Here is a tiny trained network, its code and every weight. The questions are about switching its units off for an input and a class, where a switched-off unit gives its printed mean instead of its output.

import numpy as np


def w(rows, s, z=0):
    codes = np.array(rows[::2]) - 128.0
    scale = np.full(codes.shape[1], s)
    scale[-1] = z or s
    return codes * scale


def norm(h):
    return h / np.sqrt((h * h).mean(-1, keepdims=True) + 1e-5)


def f(y):
    return y / 2 * (1 + np.tanh(0.7978845608 * (y + 0.044715 * y**3)))


def log_softmax(a):
    a = a - a.max(-1, keepdims=True)
    return a - np.log(np.exp(a).sum(-1, keepdims=True))


def net(x, mask):
    res = np.array(x, float).reshape(1, 5) / 4 @ E
    u = 0
    for l in range(3):
        y = f(norm(res) @ A[l][:, :-1].T + A[l][:, -1])
        res = res + np.where(mask[u : u + 13], y, B[l][:, -1]) @ B[l][:, :-1]
        u += 13
    return log_softmax(norm(res)[-1] @ U[:, :-1].T + U[:, -1])


A, B = {}, {}
E = w([
[69,84,100,141,171,208,54,139],'x0',
[183,146,159,54,163,222,167,175],'x1',
[125,130,128,127,127,128,126,127],'x2',
[164,117,71,80,127,132,98,38],'x3',
[112,3,172,86,82,128,141,117],'x4',
],0.0035)
A[0] = w([
[115,204,113,205,113,141,168,170,113],'0.n1',
[125,165,115,77,126,173,132,190,139],'0.n2',
[68,134,199,167,137,115,192,184,36],'0.n3',
[80,64,164,137,149,101,208,190,85],'0.n4',
[42,100,61,181,26,104,83,94,250],'0.n5',
[180,111,83,59,162,122,112,13,17],'0.n6',
[137,134,121,192,41,68,120,101,111],'0.n7',
[144,143,108,70,119,126,103,3,59],'0.n8',
[90,124,172,174,138,119,163,197,37],'0.n9',
[45,112,101,78,142,169,90,150,75],'0.n10',
[184,122,164,41,121,207,146,144,196],'0.n11',
[144,41,194,129,50,128,142,103,177],'0.n12',
[180,141,134,111,89,115,207,116,105],'0.n13',
],0.0046,0.0016)
B[0] = w([
[146,144,139,60,153,120,100,94,171],'0.n1',
[111,144,104,143,138,124,180,109,171],'0.n2',
[123,122,67,71,99,98,106,182,164],'0.n3',
[125,159,130,69,143,129,122,100,176],'0.n4',
[124,152,117,111,139,184,187,123,255],'0.n5',
[70,133,81,71,134,97,149,210,194],'0.n6',
[150,120,108,152,128,174,219,115,187],'0.n7',
[113,127,118,86,148,90,138,205,187],'0.n8',
[102,120,3,85,113,122,129,148,150],'0.n9',
[180,146,142,161,77,124,118,91,155],'0.n10',
[112,133,96,153,122,166,201,118,251],'0.n11',
[133,212,165,114,161,116,108,103,219],'0.n12',
[193,116,136,170,87,145,100,98,168],'0.n13',
],0.005,0.003)
A[1] = w([
[117,64,163,99,86,132,121,140,105],'1.n1',
[117,103,147,183,111,193,38,120,48],'1.n2',
[50,126,101,183,108,56,135,74,124],'1.n3',
[94,72,214,98,84,120,144,142,120],'1.n4',
[80,111,139,132,97,81,106,254,6],'1.n5',
[66,101,105,190,94,68,101,99,132],'1.n6',
[127,118,89,193,127,154,185,103,103],'1.n7',
[111,137,134,74,138,117,114,167,105],'1.n8',
[136,56,98,131,163,182,75,157,81],'1.n9',
[116,91,82,115,188,156,119,109,151],'1.n10',
[146,185,125,164,183,105,96,181,120],'1.n11',
[151,171,116,106,123,160,175,92,218],'1.n12',
[71,140,95,85,150,120,122,171,115],'1.n13',
],0.006,0.002)
B[1] = w([
[132,254,97,119,226,93,107,53,135],'1.n1',
[161,66,185,153,84,51,79,162,136],'1.n2',
[150,146,141,78,103,246,154,159,165],'1.n3',
[169,171,83,136,233,138,75,25,157],'1.n4',
[106,97,89,55,95,99,126,146,126],'1.n5',
[172,130,86,135,184,217,230,184,135],'1.n6',
[97,80,196,118,117,148,141,130,171],'1.n7',
[92,95,113,157,122,104,127,94,150],'1.n8',
[176,109,74,154,90,96,117,157,150],'1.n9',
[141,140,185,149,65,75,168,176,176],'1.n10',
[136,138,131,87,164,137,93,3,152],'1.n11',
[43,51,155,195,97,135,105,101,255],'1.n12',
[113,142,174,133,67,79,112,88,183],'1.n13',
],0.0042)
A[2] = w([
[124,69,131,104,168,122,133,100,109],'2.n1',
[103,94,135,162,71,91,160,210,117],'2.n2',
[96,136,35,2,106,98,140,186,82],'2.n3',
[111,103,88,121,150,173,76,159,151],'2.n4',
[189,97,168,172,64,45,128,137,162],'2.n5',
[96,155,59,66,103,116,124,160,80],'2.n6',
[128,104,134,177,149,135,64,192,147],'2.n7',
[111,66,99,120,170,135,112,108,43],'2.n8',
[180,173,183,105,112,123,175,126,166],'2.n9',
[146,199,115,144,161,193,129,99,254],'2.n10',
[125,127,149,108,111,130,159,65,151],'2.n11',
[115,138,142,187,108,108,124,89,253],'2.n12',
[73,113,106,130,66,83,105,104,175],'2.n13',
],0.0064,0.002)
B[2] = w([
[102,214,117,161,132,109,101,116,140],'2.n1',
[120,87,140,89,201,111,47,71,203],'2.n2',
[51,167,115,103,106,50,133,209,255],'2.n3',
[194,175,57,159,35,41,192,149,145],'2.n4',
[182,77,109,186,50,142,1,161,162],'2.n5',
[124,88,148,78,156,90,115,186,187],'2.n6',
[190,111,64,117,51,81,88,114,134],'2.n7',
[158,200,112,122,128,85,93,108,118],'2.n8',
[135,99,33,163,88,138,82,158,190],'2.n9',
[107,73,150,88,122,91,121,95,242],'2.n10',
[94,157,79,147,133,103,39,199,221],'2.n11',
[122,81,177,46,164,148,46,134,199],'2.n12',
[139,100,224,129,156,185,110,213,201],'2.n13',
],0.0043,0.0035)
U = w([
[87,165,80,66,109,46,150,231,147],'0',
[112,97,102,145,105,234,250,103,153],'1',
[231,90,78,181,37,105,40,134,129],'2',
[125,202,129,90,196,102,73,2,126],'3',
[77,72,157,109,119,125,84,137,232],'4',
[147,107,226,155,176,127,107,163,43],'5',
[222,177,178,179,186,99,170,146,2],'6',
[241,170,187,156,179,97,190,145,21],'7',
],0.0095,0.0065)

Each question gives the input, the list of numbers given to net, and the class t.
The units are the neurons (one row each of A and B). Each row of codes is followed by its name. A weight is (code - 128) times the scale printed after its matrix; where a second scale follows, it is the last column's (A, B and U).
mask holds one flag per neuron, layer by layer. A switched-off neuron (its flag False) gives its mean, the last column of its row in B, instead of its output. The means were averaged over made-up inputs and are rounded, as every weight is.
A unit's drop is (log p(t) with every unit on - log p(t) with that unit switched off) / (log p(t) with every unit on - log p(t) with every unit switched off).
The circuit of an input: a set's keep is (log p(t) with only the set's units on - log p(t) with every unit switched off) / (log p(t) with every unit on - log p(t) with every unit switched off). Starting from the 12 units with the biggest drops (on a tie, the unit counted first), units are removed one at a time, each time the one whose removal leaves the highest keep (on an exact tie, the one counted first), for as long as the keep stays at least 0.8.
units of the circuit, in order: the units of the circuit, biggest drop first
top k neurons: the k neurons with the biggest drops, biggest first
k most important neurons of layer l: the k neurons of layer l with the biggest drops, biggest first
input [-6,0,-3,4,-3], class 2: units of the circuit, in order => (0.n13; 2.n5)
input [-7,7,6,8,2], class 0: top 2 neurons => (0.n6; 0.n8)
input [-6,-2,6,-4,2], class 2: units of the circuit, in order => (2.n5)
input [4,-2,6,6,7], class 3: 2 most important neurons of layer 1 => (1.n4; 1.n1)
input [-6,-2,-3,7,-6], class 0: units of the circuit, in order => (0.n6; 0.n8)
input [1,4,-1,-5,-8], class 3: top 2 neurons => (1.n11; 0.n6)
input [-3,3,2,0,1], class 5: top 4 neurons => (1.n12; 0.n5; 1.n3; 0.n11)
input [5,4,-1,7,2], class 0: top 2 neurons => (0.n6; 2.n3)
input [-5,0,-1,1,-4], class 2: units of the circuit, in order => (2.n5; 0.n13)
input [-8,5,-1,7,5], class 2: units of the circuit, in order => (0.n13; 2.n9)
input [-7,-7,-3,5,8], class 3: units of the circuit, in order => (1.n4; 1.n1; 0.n12)
input [-7,-5,-3,4,0], class 2: top 2 neurons => (0.n11; 2.n5)
input [5,8,0,-7,7], class 1: 3 most important neurons of layer 0 => (0.n11; 0.n6; 0.n8)
input [0,-5,4,-8,7], class 0: top 3 neurons => (0.n3; 0.n9; 1.n5)
input [-5,1,-2,6,3], class 0: units of the circuit, in order => (0.n6)
input [0,8,-6,-6,-7], class 1: 2 most important neurons of layer 2 => (2.n3; 2.n2)
input [8,1,1,8,3], class 0: 3 most important neurons of layer 1 => (1.n12; 1.n1; 1.n7)
input [4,5,-4,0,-6], class 3: top 2 neurons => (1.n11; 0.n5)
input [-7,6,-2,-7,8], class 3: 4 most important neurons of layer 1 => (1.n4; 1.n1; 1.n10; 1.n9)
input [-7,6,-7,1,6], class 2: 2 most important neurons of layer 1 => (1.n3; 1.n6)
input [-1,3,8,-3,-5], class 4: 2 most important neurons of layer 2 => (2.n10; 2.n12)
input [-6,-4,2,1,-3], class 2: units of the circuit, in order => (2.n5)
input [6,2,-3,6,5], class 0: top 4 neurons => (0.n6; 0.n13; 0.n8; 1.n12)
input [7,6,-3,-1,-5], class 2: 4 most important neurons of layer 0 => (0.n5; 0.n7; 0.n12; 0.n4)
input [-1,-8,-1,6,4], class 1: 2 most important neurons of layer 0 => (0.n7; 0.n3)
